Here is a tiny trained network, its code and every weight. The questions are about switching its units off for an input and a class, where a switched-off unit gives its printed mean instead of its output.

import numpy as np


def w(rows, s, z=0):
    codes = np.array(rows[::2]) - 128.0
    scale = np.full(codes.shape[1], s)
    scale[-1] = z or s
    return codes * scale


def norm(h):
    return h / np.sqrt((h * h).mean(-1, keepdims=True) + 1e-5)


def f(y):
    return y / 2 * (1 + np.tanh(0.7978845608 * (y + 0.044715 * y**3)))


def log_softmax(a):
    a = a - a.max(-1, keepdims=True)
    return a - np.log(np.exp(a).sum(-1, keepdims=True))


def net(x, mask):
    res = np.array(x, float).reshape(1, 3) / 4 @ E
    u = 0
    for l in range(2):
        y = f(norm(res) @ A[l][:, :-1].T + A[l][:, -1])
        res = res + np.where(mask[u : u + 10], y, B[l][:, -1]) @ B[l][:, :-1]
        u += 10
    return log_softmax(norm(res)[-1] @ U[:, :-1].T + U[:, -1])


A, B = {}, {}
E = w([
[2,167,211],'x0',
[147,238,127],'x1',
[89,119,23],'x2',
],0.0052)
A[0] = w([
[159,193,112,192],'L0N1',
[61,141,37,153],'L0N2',
[192,103,234,168],'L0N3',
[82,120,135,26],'L0N4',
[64,10,141,215],'L0N5',
[187,156,129,62],'L0N6',
[144,124,225,139],'L0N7',
[195,139,212,6],'L0N8',
[108,229,115,15],'L0N9',
[102,126,168,60],'L0N10',
],0.012,0.0013)
B[0] = w([
[197,101,147,176],'L0N1',
[75,229,4,210],'L0N2',
[146,159,42,229],'L0N3',
[98,112,179,143],'L0N4',
[237,203,191,255],'L0N5',
[129,76,136,156],'L0N6',
[99,195,78,203],'L0N7',
[98,198,25,188],'L0N8',
[226,164,217,188],'L0N9',
[85,121,149,149],'L0N10',
],0.012,0.0054)
A[1] = w([
[60,60,207,43],'L1N1',
[150,53,99,123],'L1N2',
[152,174,89,189],'L1N3',
[186,187,106,135],'L1N4',
[89,128,198,159],'L1N5',
[253,124,161,192],'L1N6',
[188,7,79,178],'L1N7',
[86,151,167,101],'L1N8',
[68,197,188,93],'L1N9',
[141,85,219,251],'L1N10',
],0.013,0.0022)
B[1] = w([
[106,117,127,122],'L1N1',
[196,138,94,133],'L1N2',
[82,136,179,230],'L1N3',
[73,105,173,255],'L1N4',
[138,172,58,133],'L1N5',
[158,107,199,229],'L1N6',
[235,178,6,166],'L1N7',
[184,122,95,136],'L1N8',
[255,36,42,184],'L1N9',
[73,201,128,139],'L1N10',
],0.015,0.009)
U = w([
[220,159,87,207],'0',
[176,154,251,175],'1',
[56,201,79,183],'2',
[108,111,175,196],'3',
[80,20,147,3],'4',
[73,34,133,27],'5',
[87,74,137,2],'6',
[83,49,122,29],'7',
],0.015,0.0065)

Each question gives the input, the list of numbers given to net, and the class t.
The units are the neurons (one row each of A and B). Each row of codes is followed by its name. A weight is (code - 128) times the scale printed after its matrix; where a second scale follows, it is the last column's (A, B and U).
mask holds one flag per neuron, layer by layer. A switched-off neuron (its flag False) gives its mean, the last column of its row in B, instead of its output. The means were averaged over made-up inputs and are rounded, as every weight is.
A unit's drop is (log p(t) with every unit on - log p(t) with that unit switched off) / (log p(t) with every unit on - log p(t) with every unit switched off).
The circuit of an input: a set's keep is (log p(t) with only the set's units on - log p(t) with every unit switched off) / (log p(t) with every unit on - log p(t) with every unit switched off). Starting from the 12 units with the biggest drops (on a tie, the unit counted first), units are removed one at a time, each time the one whose removal leaves the highest keep (on an exact tie, the one counted first), for as long as the keep stays at least 0.8.
circuit, biggest first: the units of the circuit, biggest drop first
most important unit: the unit with the biggest drop
top k neurons: the k neurons with the biggest drops, biggest first
k most important neurons of layer l: the k neurons of layer l with the biggest drops, biggest first
drop when u is switched off: that unit's drop, to one decimal
input [5,4,-6], class 2: most important unit => L0N7
input [2,2,3], class 3: top 4 neurons => L0N9; L1N7; L0N7; L0N8
input [-2,2,4], class 2: 2 most important neurons of layer 0 => L0N2; L0N5
input [6,-5,-5], class 0: top 2 neurons => L1N9; L0N9
input [1,3,-3], class 3: 2 most important neurons of layer 0 => L0N2; L0N9
input [2,7,7], class 1: top 3 neurons => L0N9; L0N1; L0N8
input [8,-6,6], class 0: top 2 neurons => L1N9; L0N5
input [6,-6,-1], class 0: 4 most important neurons of layer 0 => L0N9; L0N1; L0N10; L0N4
input [-5,-8,0], class 1: top 2 neurons => L0N5; L1N6
input [-6,-8,6], class 1: circuit, biggest first => L0N3; L1N9
input [-6,-7,2], class 1: top 3 neurons => L0N5; L1N6; L1N9
input [7,4,7], class 0: 2 most important neurons of layer 0 => L0N3; L0N9
input [-4,5,3], class 1: top 2 neurons => L1N6; L1N9
input [7,-6,2], class 0: most important neuron of layer 0 => L0N9
input [7,7,-5], class 0: top 2 neurons => L1N9; L0N5
input [6,-6,2], class 0: top 3 neurons => L1N9; L0N9; L0N1
input [6,5,-2], class 0: top 2 neurons => L0N5; L1N9
input [4,1,-1], class 0: top 2 neurons => L1N9; L0N5
input [4,8,4], class 1: drop when L0N9 is switched off => 3.7
input [-3,-8,6], class 1: drop when L0N5 is switched off => 1.4
input [8,-5,3], class 0: drop when L1N9 is switched off => 0.3
input [0,-1,7], class 2: most important unit => L0N2
